Each row has a name. Each question is about the rows just above it.

[ 89 117 193 125 121 163 108  78]  Z953
[122 173 137 124 141 183  84 110]  Z343
[147 174 147 120 131 105 113 145]  Z340
[152 193 110 112 112 151  85 113]  Z859
[ 74 104 151 124 112 151 146 125]  Z865
[173 190 114 112 147 153  91 146]  Z325
Which value is in both Z343 and Z325? | [173]
Which value is in both Z325 and Z859? | [112]
Shared by Z865 and Z343: | [124]
Which value is in both Z325 and Z340? | [147]
Which value is in both Z340 and Z859? | [113]
Shared by Z859 and Z343: | [110]
Which value is in both Z859 and Z953? | [193]

[150 104 150 145  77 158 120  99  92  87] = Z202
[109 140 109 112 184 177 147 160 172 130] = Z859
[117 107 117 122 181 119 156 180 176 124] = Z761
[136  72 136 141 143  98 150 131 157  57] = Z221
[116 182 116 120 120 156 101 127 106 181] = Z325
[148  76 148 137  72  97 143 114 125  73] = Z953
[111 182 111 109 142 162 115 138 125 173] = Z893
[107 140  73 115 184 151 146 157 171 132] = Z865
[115 185 115 115 128 144 112 133 111 153] = Z343
[111 183 111 181 130 165 102 134 117 189] = Z340
Which value is in both Z865 and Z221? | [157]
Which value is in both Z343 and Z340? | [111]
Which value is in both Z325 and Z340? | [181]

[179 182  89 181 181 124] : Z865
[180 181  89 149 149 124] : Z859
[178 152 149 149 181 124] : Z343
Whose row is [180 181  89 149 149 124]? | Z859
Where do [178 152 149 149 181 124] appear? | Z343
The row with [179 182  89 181 181 124] is | Z865

[ 61  95  95 161 197 137 109  65  78] -> Z325
[ 95 118  84 137 133 117 117 112 138] -> Z343
[ 95 116 161 125 133 117 117 112  94] -> Z547
[ 95 118  84 137 133 117 117 112 138] is in which row? | Z343
[ 61  95  95 161 197 137 109  65  78] is in which row? | Z325
[ 95 116 161 125 133 117 117 112  94] is in which row? | Z547

[111 147 112  81]  Z221
[154 153 105 139]  Z761
[112 153 154 132]  Z893
[111 154  73 132]  Z202
[156 154 154 155]  Z865
Which value is in both Z202 and Z221? | [111]
Shared by Z865 and Z893: | [154]
The one value in Z893 and Z221: | [112]
Shared by Z202 and Z761: | [154]
Which value is in both Z202 and Z865? | [154]
Shared by Z221 and Z202: | [111]
Which value is in both Z893 and Z865? | [154]

[145  96  92 158 182 190 102 158]  Z221
[159 145 118 121 144 157 158 157]  Z761
[115 128 137 121 117 158 134 102]  Z547
Which row holds [145  96  92 158 182 190 102 158]? | Z221
Whose row is [159 145 118 121 144 157 158 157]? | Z761
Whose row is [115 128 137 121 117 158 134 102]? | Z547

[111 126 203 123 128 143 120 116 127 124 204]  Z325
[111 126 126 123 128 116 120 116 127 147 100]  Z893
[111 117 156 120 128 143 126 116 127 147 100]  Z865
[163 140 117 167 142 124 144 129 133 155 204]  Z202
[111 126 120 123 128 116 120 127 127 147 100]  Z953
Shared by Z865 and Z202: | [117]
Whose row is [163 140 117 167 142 124 144 129 133 155 204]? | Z202
Whose row is [111 126 203 123 128 143 120 116 127 124 204]? | Z325
The one value in Z202 and Z865: | [117]
Whose row is [111 126 120 123 128 116 120 127 127 147 100]? | Z953
Whose row is [111 126 126 123 128 116 120 116 127 147 100]? | Z893

[114 127 144 125 119 118 141 129 125 114 133 125  91 131 131 137 139 129
 133 127 122 125 137 118 138 121 139 125 132 121 124 133 127 133 121 114
 125 131 122 125 118 115 105 128 133] : Z865
[126 124 144 129 127 123 129 130 128 126 129 126 126 124 124 124 130 122
 135 133 127 138 129 128 124 130 128 125 126 127 134 135 136 127 127 127
 126 124 123 131 131 116 130 129 128] : Z761
[117 128 144 126 121 124 135 130 125 117 138 126 117 124 138 137 138 136
 126 122 123 130 131 121 141 117 138 125 135 122 118 126 118 136 125 121
 128 131 131 123 121 133 106 125 132] : Z893
[116 136 144 124 118 119 140 127 123 116 128 124 135 133 136 137 135 130
 128 121 127 130 137 122 136 122 134 125 133 124 119 128 124 132 121 121
 130 135 126 124 128 142 110 130 132] : Z325
[115 121 144 125 119 116 139 133 127 115 132 124  87 136 127 130 141 123
 141 135 121 122 136 118 135 126 137 125 128 119 131 141 136 133 120 115
 118 124 114 129 122 155 107 129 131] : Z202
[116 131 144 124 120 119 139 127 124 116 131 124 100 131 131 135 137 128
 130 126 125 127 136 122 136 122 136 125 132 121 124 130 128 130 122 119
 127 129 123 127 119 144 130 129 129] : Z343
[111 134 144 125 114 111 144 127 120 111 127 124  67 133 133 137 139 126
 135 124 124 124 147 119 134 124 138 125 133 119 120 135 130 128 117 113
 125 135 117 126 116 138 104 129 134] : Z314
[128 124 144 126 128 136 127 131 132 128 137 127 154 128 130 130 132 134
 124 128 124 131 119 126 135 123 131 125 137 127 125 124 122 133 132 128
 128 125 135 125 130 146 122 130 129] : Z547
[116 131 144 124 120 119 139 127 124 116 131 124 100 131 131 135 125 128
 130 126 125 127 136 122 136 122 136 132 132 121 124 130 128 130 122 119
 127 129 123 127 119 144 111 127 132] : Z859
Whose row is [116 136 144 124 118 119 140 127 123 116 128 124 135 133 136 137 135 130
 128 121 127 130 137 122 136 122 134 125 133 124 119 128 124 132 121 121
 130 135 126 124 128 142 110 130 132]? | Z325
Whose row is [116 131 144 124 120 119 139 127 124 116 131 124 100 131 131 135 137 128
 130 126 125 127 136 122 136 122 136 125 132 121 124 130 128 130 122 119
 127 129 123 127 119 144 130 129 129]? | Z343
Whose row is [114 127 144 125 119 118 141 129 125 114 133 125  91 131 131 137 139 129
 133 127 122 125 137 118 138 121 139 125 132 121 124 133 127 133 121 114
 125 131 122 125 118 115 105 128 133]? | Z865
Whose row is [116 131 144 124 120 119 139 127 124 116 131 124 100 131 131 135 125 128
 130 126 125 127 136 122 136 122 136 132 132 121 124 130 128 130 122 119
 127 129 123 127 119 144 111 127 132]? | Z859

[ 75  99 150 115 166 140  85  80 130 148 113 164]  Z761
[136 137 127 161 122  96 166 157 142 105 165 126]  Z314
[116  87 131 104 161 164  70  81 111 116 128 162]  Z865
[160 103 108 115  97 142  99 156 113 105 153 130]  Z547
[119 154 118 123 141 169 165 137 133 145 123 168]  Z893
[ 84 145 150 162 106 117 147 103 109 129 141  87]  Z221
[160 141 108 154  97 128  99 164 125 126 113 111]  Z202
Shared by Z221 and Z547: | [103]
The one value in Z865 and Z314: | [161]
The one value in Z547 and Z221: | [103]
Shared by Z221 and Z761: | [150]
The row with [116  87 131 104 161 164  70  81 111 116 128 162] is | Z865
Which value is in both Z202 and Z221? | [141]

[129 121 120 100 102 120 127 121 111 103 156 151 143]  Z340
[113 114 112 157 162 105 101 139 149 130 120 123 127]  Z859
[148 152 108 109 140 135 140 138 113 150 110 150 107]  Z761
[149 107 131 103 130 114 129 136 150 104 119 152 144]  Z221
[162 154 149 101 120 146 105 132 132 131 114 130 111]  Z865
[170 127 158 129 120  80 165 135 145 134 196 136 142]  Z953
[129 121 120 100 102 147 114 121 130 117 114 107  94]  Z202
[121 154 149 101 120 146 105 132 132 131 114  97  89]  Z314
[162 154 149 101 120 146 105 132 132 124 116 155 128]  Z343
The one value in Z221 and Z343: | [149]
Shared by Z343 and Z202: | [120]
[170 127 158 129 120  80 165 135 145 134 196 136 142] is in which row? | Z953
The one value in Z865 and Z953: | [120]
Which value is in both Z953 and Z314? | [120]

[ 91 132 139 120  76 140 110 110 128] -> Z893
[109 109 144 139 122 142 132 110  86] -> Z221
[108 131 112 108  76 103 110 105 128] -> Z343
[103 108 127 134 139 116 121 110  95] -> Z953
[131 116 120 142  84 112 123  83 109] -> Z325
The row with [103 108 127 134 139 116 121 110  95] is | Z953
The one value in Z953 and Z325: | [116]
The one value in Z893 and Z325: | [120]
Whose row is [109 109 144 139 122 142 132 110  86]? | Z221
Which value is in both Z343 and Z221? | [110]
Which value is in both Z325 and Z893? | [120]

[ 82 122 165 198 201 185 104 124  81  67 190 134  64 200 104 189 117 144
 107 200 183 170 136 197 136 165 106 157 176  67 102  57  64 138  80 182
 202 104] : Z343
[ 85 193  73  66  86  94 104  71 152 195 190 157 181  77 172 176 124  70
 142 191 110  56  77  97  81  76 191 133 181  75 145  74 180 177 177  84
 142 114] : Z893
[ 91 186 103  94 188 184 168 145 164  65 198  90 145 183 144  56  71  56
 194 164  99 124  96 137 195 191 175 156  55 167 201  61  78 197  88  82
 168 104] : Z325
[ 77 185 197 178 127 102  82  57 187 151 157 102 173 144 190  91 132  81
 111 156 136  86  89  80  90 193 143  72 127 181 186  76 101 100 140 151
 182 171] : Z865
Whose row is [ 82 122 165 198 201 185 104 124  81  67 190 134  64 200 104 189 117 144
 107 200 183 170 136 197 136 165 106 157 176  67 102  57  64 138  80 182
 202 104]? | Z343
[ 91 186 103  94 188 184 168 145 164  65 198  90 145 183 144  56  71  56
 194 164  99 124  96 137 195 191 175 156  55 167 201  61  78 197  88  82
 168 104] is in which row? | Z325
Whose row is [ 77 185 197 178 127 102  82  57 187 151 157 102 173 144 190  91 132  81
 111 156 136  86  89  80  90 193 143  72 127 181 186  76 101 100 140 151
 182 171]? | Z865

[200 128 106 124] = Z325
[128  77 106 127] = Z343
[ 56  77  77 125] = Z202
[ 78 122  77 127] = Z340
The one value in Z343 and Z202: | [77]
Shared by Z202 and Z340: | [77]
Whose row is [ 56  77  77 125]? | Z202
Whose row is [128  77 106 127]? | Z343
The one value in Z340 and Z202: | [77]

[187 176  72  65 166 199] -> Z325
[ 78 102 185 196 123  91] -> Z953
[112 193  81 165  91  59] -> Z314
[100 174  88 195  58 146] -> Z893
[ 59 196 184 100  84 186] -> Z547
[121  58 165  70  65 101] -> Z761
[193  92 187 192  70  99] -> Z343
Shared by Z953 and Z314: | [91]
Which value is in both Z761 and Z893? | [58]
Shared by Z343 and Z325: | [187]
Shared by Z893 and Z547: | [100]
Shared by Z314 and Z547: | [59]
Shared by Z325 and Z761: | [65]
Shared by Z314 and Z343: | [193]

[ 73  57 137 104 113 160  74  80 154] : Z202
[ 56 153  56  85 181 106 176 111 119] : Z343
[157  56  56  85  85 106 176  86 178] : Z893
Whose row is [ 56 153  56  85 181 106 176 111 119]? | Z343
Whose row is [157  56  56  85  85 106 176  86 178]? | Z893
Which row holds [ 73  57 137 104 113 160  74  80 154]? | Z202

[179  69  90 178] = Z865
[54 69 90 55] = Z953
[ 90  55  54 178] = Z547
Whose row is [54 69 90 55]? | Z953
Whose row is [ 90  55  54 178]? | Z547
Whose row is [179  69  90 178]? | Z865

[119 145 134 138 134 116 137 129 138] : Z340
[134 123 127  98 142 121 133 139 139] : Z343
[110 128 114 129 128 111 113 131 108] : Z202
[109 113 133 165 136 106 145 118 118] : Z761
[134 123 125  98 142 121 133 129 139] : Z547
[114 119 106 121 135 144 132 138  99] : Z953
[ 69 132 109 151 133 138 114 151 113] : Z893
[123 102 121 115 119 153 106 159 159] : Z221
The one value in Z340 and Z761: | [145]
Shared by Z343 and Z340: | [134]
Which value is in both Z953 and Z343? | [121]
The one value in Z893 and Z343: | [133]

[ 74 183  73 121] = Z953
[ 74 186  73  99] = Z340
[159  68 190 131] = Z893
The row with [159  68 190 131] is | Z893
[ 74 186  73  99] is in which row? | Z340

[103 153 132  98] = Z340
[146 127 118 104] = Z953
[ 97 124 130  95] = Z859
[102 139 126 124] = Z547
[103 121 147 176] = Z893
Shared by Z340 and Z893: | [103]
Which value is in both Z547 and Z859? | [124]
Whose row is [103 153 132  98]? | Z340
Shared by Z859 and Z547: | [124]

[184 158 112  80  75  80 129  83 159 148 125 148 195 128]  Z314
[ 75 184 119 165 110  64 171  79 127 176  86 143  96  73]  Z221
[121  74 138 171 127 146 164 125 124 102 117 144 110 158]  Z325
[161 105  64 156 129  71 172 171 132 148 175 128 171 119]  Z859
Which value is in both Z859 and Z325? | [171]
Where do [184 158 112  80  75  80 129  83 159 148 125 148 195 128] appear? | Z314
[161 105  64 156 129  71 172 171 132 148 175 128 171 119] is in which row? | Z859
Whose row is [121  74 138 171 127 146 164 125 124 102 117 144 110 158]? | Z325

[121 125 115 133 153 124 137 139 149 142 132 155 176 117  86  80 130 131
 134 155] = Z761
[121 125 115 133 153 124 133 139 125 142 132 155 121 133 135 134 148 124
  95 126] = Z325
[139 144 148  95  93  97  90 136 145 133 108 132 153 118 137 138 141 120
 152 111] = Z343
[133 138 146 149 143 132 103 132 129 158 133 124 188  90 133 134 140 124
 136 112] = Z202
[142 115 158 109 130 114 114 114 133 123 118 100 134 129 130 117 115 118
 131 128] = Z221
Whose row is [121 125 115 133 153 124 133 139 125 142 132 155 121 133 135 134 148 124
  95 126]? | Z325
Whose row is [121 125 115 133 153 124 137 139 149 142 132 155 176 117  86  80 130 131
 134 155]? | Z761
Whose row is [139 144 148  95  93  97  90 136 145 133 108 132 153 118 137 138 141 120
 152 111]? | Z343

[165 131 146 138 131 131 133 131 143 143 155 132 145 139 133 146] : Z314
[131 130 150 135 130 131 133 130 146 141 172 130 142 139 133 148] : Z547
[133 138 143 191 133 133 135 131 155 131 141 131 156 137 132 134] : Z343
[131 131 148 142 131 132 135 131 156 144 165 130 142 136 133 137] : Z953
[130 133 151 160 131 132 139 131 173 144 168 129 159 142 132 133] : Z221
[129 132 151 145 131 132 134 131 135 145 163 131 157 148 134 133] : Z893
[129 130 168 134 130 137 136 132 194 132 185 130 135 134 134 139] : Z325
[130 132 151 149 133 132 146 131 199 154 179 130 177 136 131 132] : Z859
[130 133 158 148 132 139 132 133 150 152 146 135 137 134 136 140] : Z761
Which row holds [130 133 158 148 132 139 132 133 150 152 146 135 137 134 136 140]? | Z761
Where do [129 132 151 145 131 132 134 131 135 145 163 131 157 148 134 133] appear? | Z893
[133 138 143 191 133 133 135 131 155 131 141 131 156 137 132 134] is in which row? | Z343
Whose row is [129 130 168 134 130 137 136 132 194 132 185 130 135 134 134 139]? | Z325

[174 122  62 166 132] : Z314
[129 130 139 129 129] : Z547
[130 121 122 126 140] : Z865
[126 123 140 129 132] : Z859
Shared by Z547 and Z859: | [129]
Which value is in both Z865 and Z547? | [130]
Which value is in both Z859 and Z547? | [129]
The one value in Z859 and Z314: | [132]
Which value is in both Z314 and Z865? | [122]
Which row holds [126 123 140 129 132]? | Z859

[162 100 100 106 205 112 129] = Z865
[162 100 112 106 205 112  86] = Z202
[162 205 163 106 168 113  85] = Z343
[129 158  99 107 106  98 197] = Z221
Which value is in both Z221 and Z202? | [106]
Shared by Z343 and Z221: | [106]
Whose row is [129 158  99 107 106  98 197]? | Z221

[166 199 130 131 200 166 153] -> Z865
[ 87 160 122 131 199 166 130] -> Z893
[131 160 122 131 199 166  76] -> Z325
Whose row is [166 199 130 131 200 166 153]? | Z865
Where do [ 87 160 122 131 199 166 130] appear? | Z893

[119 102  54 120 176 148 137 119 205] -> Z865
[128 102  63 142 132 103 113 107 202] -> Z953
[ 54 102  53 142 119 103 161 132 127] -> Z325
The one value in Z953 and Z865: | [102]
Whose row is [128 102  63 142 132 103 113 107 202]? | Z953
Which value is in both Z865 and Z953? | [102]
The row with [119 102  54 120 176 148 137 119 205] is | Z865
Whose row is [ 54 102  53 142 119 103 161 132 127]? | Z325

[122  80 105 118]  Z547
[170 124  99 130]  Z893
[ 86 179 140 123]  Z314
[113 139 130 114]  Z221
[156 147 148 183]  Z325
[109 198  85 171]  Z865
[122 117 100 106]  Z859
[ 79 170 166  84]  Z340
[147 127 131  69]  Z761
[ 84  80 105 118]  Z343
Which value is in both Z340 and Z343? | [84]
The one value in Z340 and Z893: | [170]
The one value in Z859 and Z547: | [122]
Which value is in both Z221 and Z893? | [130]

[113 112 139 125 154 149 125 173 147 102 108 195 146 125  68  62 121 171
 161 174  79 123 157 170  77 115 161 103 161 138] = Z325
[118 112 143 132 162 160 119 173 141 102 108 195 143 117  68  62 125 161
 161 174  79 133 145 170  77 115 172 103 132 153] = Z221
[135 126 132 130 139 130 127 112 125 131 130 122 133 117 116 118 138 130
 127 130 121 161 122 126 137 126 140 131 141 131] = Z202
[107 115 139 127 154 159 127 189 147 102 108 195 143 127  68  62 117 171
 161 163  89 117 151 170  77 115 161 103 161 145] = Z761
[107 119 143 127 154 130 130 189 152  93 108 195 140 127  68  62 117 171
 161 163  89 117 145 170  77 111 161 103 171 153] = Z547
[118 112 143 132 162 169 119 158 141 102 108 195 143 117  68  62 125 161
 161 174  79 133 145 170  77 115 172 103 171 153] = Z340
[107 115 143 129 154 159 127 189 152  93 108 195 140 127  68  62 117 171
 161 163  89 117 145 159  77 111 161 103 171 153] = Z953
[107 115 139 125 154 159 127 173 147 102 108 195 143 127 131  62 117 171
 161 163  89 117 151 170  77 111 161 103 161 145] = Z865
[129 126 129 123 124 120 133 127 131 131 130 143 130 125 132 136 134 130
 127 130 121 133 134 126 137 126 129 131 121 116] = Z343
[129 126 129 123 124 120 133 127 131 131 130 122 130 125 116 136 134 130
 131 130 121 133 134 126 137 126 129 131 121 123] = Z859
Whose row is [129 126 129 123 124 120 133 127 131 131 130 143 130 125 132 136 134 130
 127 130 121 133 134 126 137 126 129 131 121 116]? | Z343
Whose row is [107 115 139 127 154 159 127 189 147 102 108 195 143 127  68  62 117 171
 161 163  89 117 151 170  77 115 161 103 161 145]? | Z761
Whose row is [107 115 139 125 154 159 127 173 147 102 108 195 143 127 131  62 117 171
 161 163  89 117 151 170  77 111 161 103 161 145]? | Z865

[130 120 131 110]  Z340
[130 138  80 130]  Z893
[121 126 110 140]  Z221
[109 125 130 120]  Z953
Shared by Z221 and Z340: | [110]
Shared by Z893 and Z953: | [130]
Shared by Z340 and Z893: | [130]
The one value in Z893 and Z340: | [130]
Whose row is [130 120 131 110]? | Z340

[135 104 135 141 123 128 114 131 133 124 118 117 116 130 106 130 120 123
 112] : Z761
[128 168 130 141 145 120 155 140  90 134 136  96  97 133 141 111 130 101
 111] : Z314
[125 130 136 137 146 119 138 153 119 137  98 102 103 134 135 129 131 104
 120] : Z325
[154 125 139 108 136 133 140 115 131 114 143 137 143 129 134 143 127 161
 140] : Z859
[126 121 144 129 126 123 106 138 121 130 147 125 126 131 120 138 129 122
 130] : Z202
[131 138 136 142 109 120 105 130 121 143 136 132 112 113 132 137 117 116
 114] : Z953
[102 131  98  98 136 130 131  64 125 116 135 136 148 143 154 166 138 117
 119] : Z343
[135 125 138 113 132 138 135 107 132 116 148 127 145 138 147 150 136 155
 131] : Z221
[134 109 144 130 124 126 113 129 127 120 132 120 122 131 109 134 121 122
 124] : Z340
[143 116 146 127 130 134 122 124 131 109 148 126 135 127 132 136 133 141
 124] : Z547
[122 136 137 128 117 120 131 149 120 128 128 130 132 132 124 126 125 115
 155] : Z893
Where do [143 116 146 127 130 134 122 124 131 109 148 126 135 127 132 136 133 141
 124] appear? | Z547
Whose row is [125 130 136 137 146 119 138 153 119 137  98 102 103 134 135 129 131 104
 120]? | Z325
Which row holds [154 125 139 108 136 133 140 115 131 114 143 137 143 129 134 143 127 161
 140]? | Z859
Whose row is [102 131  98  98 136 130 131  64 125 116 135 136 148 143 154 166 138 117
 119]? | Z343

[122 122 128 122 124 136 143 131 136 117 154 123 112 115 198 129 131 130
 112 152 136]  Z325
[118 119 129 118 122 137 130 136 136 119 155 126 108 114 135 120 135 120
 118 152 132]  Z221
[121 122 128 122 125 136 146 131 136 116 155 122 113 115 129 131 130 132
 111 136 138]  Z893
[121 122 126 122 120 134 127 131 132 121 150 129 108 117 128 121 136 120
 119 152 129]  Z547
[118 119 126 118 122 137 130 136 136 119 155 126 108 114 135 120 135 120
 118 152 132]  Z340
[126 126 128 127 125 131 146 127 133 117 150 123 115 116 114 133 130 134
 110 152 136]  Z761
[121 121 126 120 121 138 130 130 133 125 152 128 107 118 161 123 135 123
 117 152 131]  Z202
[118 119 126 123 122 137 130 130 136 119 155 126 108 114 135 120 135 120
 118 152 132]  Z859
[130 129 128 130 120 129 134 120 127 122 143 130 110 123 132 131 134 130
 114 152 129]  Z343
[121 122 125 122 120 132 126 134 133 122 150 129 109 115 118 119 136 118
 120 152 128]  Z953
[126 126 128 127 124 130 146 127 133 118 149 123 115 116 155 133 130 133
 110 152 136]  Z865
[129 129 127 129 120 128 132 122 128 123 118 130 110 121 118 129 134 127
 115 152 128]  Z314
The row with [118 119 129 118 122 137 130 136 136 119 155 126 108 114 135 120 135 120
 118 152 132] is | Z221
Whose row is [118 119 126 118 122 137 130 136 136 119 155 126 108 114 135 120 135 120
 118 152 132]? | Z340
Whose row is [126 126 128 127 124 130 146 127 133 118 149 123 115 116 155 133 130 133
 110 152 136]? | Z865

[142 105 117 142 171 141 153 175 123  99 171] : Z893
[ 77 120 108 150 150  96 147  53 107 122 172] : Z340
[105 130  80 176 171 163 138 203 137 125 110] : Z953
[105  93 145 132 154 158 147 148 170 123  54] : Z325
[ 92 137 152 143  80  79 143 190 171 170 107] : Z221
Shared by Z221 and Z893: | [171]
Which value is in both Z221 and Z325? | [170]
The one value in Z221 and Z340: | [107]
The one value in Z325 and Z340: | [147]
Which value is in both Z953 and Z325? | [105]
Which row holds [ 77 120 108 150 150  96 147  53 107 122 172]? | Z340

